Below is a small trained network, with its code and all its weights. Each question gives an input and a target symbol and asks what happens when units are switched off, that is, made to give their printed mean instead of their output.

import numpy as np


def w(rows, s, z=0):
    codes = np.array(rows[::2]) - 128.0
    scale = np.full(codes.shape[1], s)
    scale[-1] = z or s
    return codes * scale


def f(y):
    return np.maximum(y, 0)


def softmax(a):
    e = np.exp(a - a.max(-1, keepdims=True))
    return e / e.sum(-1, keepdims=True)


def log_softmax(a):
    a = a - a.max(-1, keepdims=True)
    return a - np.log(np.exp(a).sum(-1, keepdims=True))


def net(x, mask):
    ids = ['ΣΨζηθφ'.index(c) for c in x.split()]
    T = len(ids)
    res = E[ids] + P[:T]
    u = 0
    for l in range(2):
        q, k, v = (res @ M[l].T for M in (Q, K, V))
        z = softmax(np.where(np.tri(T) > 0, q @ k.T / 2**0.5, -1e9)) @ v
        res = res + np.where(mask[u], z, O[l][:, -1]) @ O[l][:, :-1]
        u += 1
        y = f(res @ A[l][:, :-1].T + A[l][:, -1])
        res = res + np.where(mask[u : u + 4], y, B[l][:, -1]) @ B[l][:, :-1]
        u += 4
    return log_softmax(res[-1] @ U[:, :-1].T + U[:, -1])


Q, K, V, O, A, B = {}, {}, {}, {}, {}, {}
E = w([
[83,189,182,68,129,24],'Σ',
[144,71,161,136,197,229],'Ψ',
[232,87,70,94,235,99],'ζ',
[112,47,117,131,235,110],'η',
[174,88,21,114,200,253],'θ',
[177,55,153,172,75,131],'φ',
],0.016)
P = w([
[22,112,176,69,2,113],'0',
[106,213,162,126,69,103],'1',
[127,62,209,238,7,105],'2',
[126,173,174,180,81,105],'3',
[104,218,172,144,138,79],'4',
[81,145,122,198,123,128],'5',
[142,170,163,161,163,122],'6',
[126,158,151,166,171,108],'7',
[144,119,143,200,171,123],'8',
[129,151,167,176,189,98],'9',
[108,103,129,198,196,142],'10',
[124,67,130,233,173,136],'11',
[117,69,155,233,178,140],'12',
],0.008)
Q[0] = w([
[54,247,60,25,73,92],'L0H0',
[86,82,125,63,5,129],'L0H0',
],0.012)
K[0] = w([
[110,104,27,57,33,60],'L0H0',
[159,124,68,251,97,82],'L0H0',
],0.013)
V[0] = w([
[116,89,123,110,138,120],'L0H0',
[155,130,6,115,121,13],'L0H0',
],0.014)
O[0] = w([
[132,178,227,1,144,109,166],'L0H0',
[178,36,215,169,103,193,8],'L0H0',
],0.0069,0.011)
A[0] = w([
[153,177,160,117,148,170,190],'L0N0',
[63,100,167,190,183,75,176],'L0N1',
[87,161,128,83,10,135,9],'L0N2',
[106,121,149,193,107,211,18],'L0N3',
],0.012,0.0012)
B[0] = w([
[80,116,74,195,99,103,155],'L0N0',
[230,254,136,126,193,195,255],'L0N1',
[173,84,119,27,160,79,148],'L0N2',
[147,185,67,125,107,114,141],'L0N3',
],0.0087,0.0088)
Q[1] = w([
[254,248,67,112,124,80],'L1H0',
[221,196,83,138,126,121],'L1H0',
],0.012)
K[1] = w([
[51,37,151,5,169,191],'L1H0',
[29,11,120,7,88,189],'L1H0',
],0.012)
V[1] = w([
[140,119,148,128,72,6],'L1H0',
[146,168,183,149,234,112],'L1H0',
],0.011)
O[1] = w([
[139,63,143,254,109,24,85],'L1H0',
[82,73,228,188,198,156,252],'L1H0',
],0.0088,0.0037)
A[1] = w([
[60,112,179,117,58,210,2],'L1N0',
[97,210,109,153,179,85,246],'L1N1',
[97,109,103,248,137,155,16],'L1N2',
[126,223,210,183,20,156,186],'L1N3',
],0.012,0.00081)
B[1] = w([
[196,227,227,138,64,41,138],'L1N0',
[78,39,143,146,83,184,252],'L1N1',
[155,168,117,14,140,74,168],'L1N2',
[63,57,2,75,110,200,142],'L1N3',
],0.009,0.021)
U = w([
[169,113,171,92,68,97,243],'Σ',
[151,111,121,139,83,125,255],'Ψ',
[254,49,114,144,103,170,50],'ζ',
[190,146,169,142,126,132,54],'η',
[189,196,105,125,105,118,37],'θ',
[217,111,140,152,38,129,129],'φ',
],0.0066,0.0025)

Each question gives the input, a string of symbols that net reads in full, and the target symbol t.
The units are the heads (2 rows each of Q, K, V and O) and the neurons (one row each of A and B). Each row of codes is followed by its name. A weight is (code - 128) times the scale printed after its matrix; where a second scale follows, it is the last column's (O, A, B and U).
mask holds one flag per unit, layer by layer, with each layer's heads first. A switched-off unit (its flag False) gives its mean, the last column of its rows in O or B, instead of its output. The means were averaged over made-up inputs and are rounded, as every weight is.
A unit's drop is (log p(t) with every unit on - log p(t) with that unit switched off) / (log p(t) with every unit on - log p(t) with every unit switched off).
The circuit of an input: a set's keep is (log p(t) with only the set's units on - log p(t) with every unit switched off) / (log p(t) with every unit on - log p(t) with every unit switched off). Starting from all 10 units, units are removed one at a time, each time the one whose removal leaves the highest keep (on an exact tie, the one counted first), for as long as the keep stays at least 0.8.
units of the circuit, in order: the units of the circuit, biggest drop first
top k neurons: the k neurons with the biggest drops, biggest first
top k neurons in layer l: the k neurons of layer l with the biggest drops, biggest first
drop of u: that unit's drop, to one decimal
input Σ θ ζ η η θ Ψ, target Σ: top 2 neurons in layer 0 => (L0N2, L0N1)
input θ Σ η, target θ: units of the circuit, in order => (L1H0, L0N1)
input θ φ η θ η η, target θ: units of the circuit, in order => (L1H0)
input η Σ Σ θ η, target η: units of the circuit, in order => (L1H0, L0H0, L0N1)
input Σ ζ Σ ζ θ, target Σ: top 4 neurons => (L1N2, L0N2, L0N1, L0N3)
input Σ θ η η Σ η η η θ θ φ Σ Ψ, target Σ: top 3 neurons => (L1N2, L0N2, L1N1)
input η Σ η η η, target η: units of the circuit, in order => (L1H0, L0N1)
input Σ Ψ θ, target Σ: top 2 neurons => (L1N2, L0N2)
input Σ θ η η φ η Σ φ Σ η θ ζ, target Σ: units of the circuit, in order => (L1N2, L1H0, L0N2)
input ζ ζ θ θ η ζ η Ψ η η ζ Σ, target ζ: top 2 neurons => (L0N1, L1N3)
input θ Ψ θ η θ θ θ ζ θ ζ φ, target θ: drop of L1H0 => 0.7
input Ψ η η θ η η θ, target Ψ: drop of L0N1 => 0.2
input Σ η Ψ Σ ζ Ψ θ η θ η θ φ, target Σ: drop of L0N1 => 0.1
input θ φ Σ η θ θ η θ η θ, target θ: top neuron in layer 1 => (L1N1)
